Here is a tiny trained network, its code and every weight. The questions are about switching its units off for an input and a target symbol, where a switched-off unit gives its printed mean instead of its output.

import numpy as np


def w(rows, s, z=0):
    codes = np.array(rows[::2]) - 128.0
    scale = np.full(codes.shape[1], s)
    scale[-1] = z or s
    return codes * scale


def norm(h):
    return h / np.sqrt((h * h).mean(-1, keepdims=True) + 1e-5)


def f(y):
    return y / 2 * (1 + np.tanh(0.7978845608 * (y + 0.044715 * y**3)))


def softmax(a):
    e = np.exp(a - a.max(-1, keepdims=True))
    return e / e.sum(-1, keepdims=True)


def log_softmax(a):
    a = a - a.max(-1, keepdims=True)
    return a - np.log(np.exp(a).sum(-1, keepdims=True))


def net(x, mask):
    ids = ['ΓΘΦβεζμξψω'.index(c) for c in x.split()]
    T = len(ids)
    res = E[ids] + P[:T]
    q, k, v = (norm(res) @ M[0].T for M in (Q, K, V))
    z = softmax(np.where(np.tri(T) > 0, q @ k.T / 3**0.5, -1e9)) @ v
    res = res + np.where(mask[0], z, O[0][:, -1]) @ O[0][:, :-1]
    y = f(norm(res) @ A[0][:, :-1].T + A[0][:, -1])
    res = res + np.where(mask[1:9], y, B[0][:, -1]) @ B[0][:, :-1]
    return log_softmax(norm(res)[-1] @ U[:, :-1].T + U[:, -1])


Q, K, V, O, A, B = {}, {}, {}, {}, {}, {}
E = w([
[210,173,7,246,143,75],'Γ',
[78,164,148,132,78,93],'Θ',
[45,54,161,93,45,42],'Φ',
[125,59,164,93,134,254],'β',
[174,124,61,50,105,187],'ε',
[225,83,201,141,96,214],'ζ',
[76,97,192,127,254,208],'μ',
[89,164,158,149,62,103],'ξ',
[152,57,74,51,196,175],'ψ',
[165,147,143,36,157,106],'ω',
],0.019)
P = w([
[78,105,90,91,37,2],'0',
[126,52,168,177,79,24],'1',
[88,108,179,110,73,130],'2',
[114,72,172,128,107,129],'3',
[133,77,165,139,124,135],'4',
[147,79,159,153,139,144],'5',
[157,89,148,152,153,158],'6',
[161,113,131,163,161,172],'7',
[171,124,121,173,171,186],'8',
[172,146,113,184,179,185],'9',
[174,158,100,191,191,200],'10',
],0.0099)
Q[0] = w([
[195,48,95,74,234,144],'head 1',
[147,84,170,44,32,125],'head 1',
[244,107,121,111,254,159],'head 1',
],0.025)
K[0] = w([
[244,124,185,92,217,223],'head 1',
[150,106,196,19,156,54],'head 1',
[218,177,98,154,253,219],'head 1',
],0.021)
V[0] = w([
[217,131,81,116,4,159],'head 1',
[210,208,255,61,149,65],'head 1',
[121,113,208,208,88,191],'head 1',
],0.021)
O[0] = w([
[187,125,158,92,10,117,110],'head 1',
[227,188,253,157,188,76,252],'head 1',
[109,207,175,166,57,181,79],'head 1',
],0.014,0.019)
A[0] = w([
[184,97,131,64,137,90,63],'neuron 1',
[50,254,138,235,160,84,82],'neuron 2',
[44,83,131,111,160,93,203],'neuron 3',
[180,26,148,125,172,207,65],'neuron 4',
[167,51,118,237,121,130,133],'neuron 5',
[66,81,139,92,109,135,2],'neuron 6',
[149,78,208,152,248,188,105],'neuron 7',
[162,133,142,113,191,35,83],'neuron 8',
],0.028,0.0055)
B[0] = w([
[140,162,122,171,163,192,184],'neuron 1',
[11,127,3,142,72,154,176],'neuron 2',
[114,140,196,66,43,105,165],'neuron 3',
[133,15,139,103,121,161,169],'neuron 4',
[137,178,118,91,118,77,144],'neuron 5',
[133,140,125,206,228,94,149],'neuron 6',
[204,166,187,56,184,164,252],'neuron 7',
[188,105,120,87,235,115,227],'neuron 8',
],0.039,0.027)
U = w([
[184,159,36,99,88,21,148],'Γ',
[124,148,112,141,131,93,84],'Θ',
[67,186,212,121,151,2,92],'Φ',
[80,127,112,226,160,113,254],'β',
[199,98,60,200,113,179,93],'ε',
[202,165,195,169,36,162,106],'ζ',
[58,211,137,36,134,182,24],'μ',
[142,150,122,183,99,152,226],'ξ',
[137,11,132,86,88,96,142],'ψ',
[208,165,151,93,224,116,177],'ω',
],0.011,0.0039)

Each question gives the input, a string of symbols that net reads in full, and the target symbol t.
The units are the heads (3 rows each of Q, K, V and O) and the neurons (one row each of A and B). Each row of codes is followed by its name. A weight is (code - 128) times the scale printed after its matrix; where a second scale follows, it is the last column's (O, A, B and U).
mask holds one flag per unit, heads first, then neurons. A switched-off unit (its flag False) gives its mean, the last column of its rows in O or B, instead of its output. The means were averaged over made-up inputs and are rounded, as every weight is.
A unit's drop is (log p(t) with every unit on - log p(t) with that unit switched off) / (log p(t) with every unit on - log p(t) with every unit switched off).
The circuit of an input: a set's keep is (log p(t) with only the set's units on - log p(t) with every unit switched off) / (log p(t) with every unit on - log p(t) with every unit switched off). Starting from all 9 units, units are removed one at a time, each time the one whose removal leaves the highest keep (on an exact tie, the one counted first), for as long as the keep stays at least 0.8.
units of the circuit, in order: the units of the circuit, biggest drop first
top k neurons: the k neurons with the biggest drops, biggest first
drop when u is switched off: that unit's drop, to one decimal
input Θ β ζ ε, target ζ: units of the circuit, in order -> head 1; neuron 8
input Θ ζ ω ζ β ψ ζ μ Θ β, target μ: units of the circuit, in order -> head 1; neuron 8
input ω ε ω ζ ε Γ, target Γ: units of the circuit, in order -> head 1; neuron 7; neuron 5
input Φ Γ β β, target β: top 2 neurons -> neuron 7; neuron 8
input ω β ζ β, target ζ: units of the circuit, in order -> head 1; neuron 8
input Φ ψ ζ Θ, target Φ: units of the circuit, in order -> head 1; neuron 3; neuron 6; neuron 7
input ω ζ ω ω ζ ω ω ε ζ Φ β, target ζ: top 3 neurons -> neuron 8; neuron 2; neuron 7
input ζ ζ Θ ψ β, target ψ: units of the circuit, in order -> head 1; neuron 4; neuron 7
input ζ β Θ ε ψ ω ψ ω μ μ ζ, target μ: units of the circuit, in order -> head 1; neuron 2
input ζ ψ ε, target ψ: top 2 neurons -> neuron 7; neuron 3
input ζ ζ ω Φ Θ ε, target ε: units of the circuit, in order -> head 1; neuron 7; neuron 1
input ψ ζ ε ε, target ζ: top 3 neurons -> neuron 8; neuron 2; neuron 7
input ε Γ ε, target ε: top 3 neurons -> neuron 7; neuron 8; neuron 3
input ξ ω β ω ω ψ ω μ ζ Θ, target ζ: top 4 neurons -> neuron 8; neuron 2; neuron 7; neuron 4
input ζ ψ ζ ψ ω ζ Θ μ Θ β ζ, target ζ: top 3 neurons -> neuron 8; neuron 7; neuron 2
input ζ μ ζ, target μ: top 2 neurons -> neuron 2; neuron 7
input β ω Γ β ζ Γ Γ Γ ζ ψ ζ, target ψ: drop when neuron 4 is switched off -> 0.3
input ω μ ω ζ ζ ω ζ ε ψ ε, target ψ: drop when neuron 1 is switched off -> 0.0
input ψ μ ζ, target ψ: drop when neuron 8 is switched off -> 0.1
input ζ β β ω Θ ω ψ ω ζ Θ ζ, target ζ: drop when neuron 8 is switched off -> 0.5
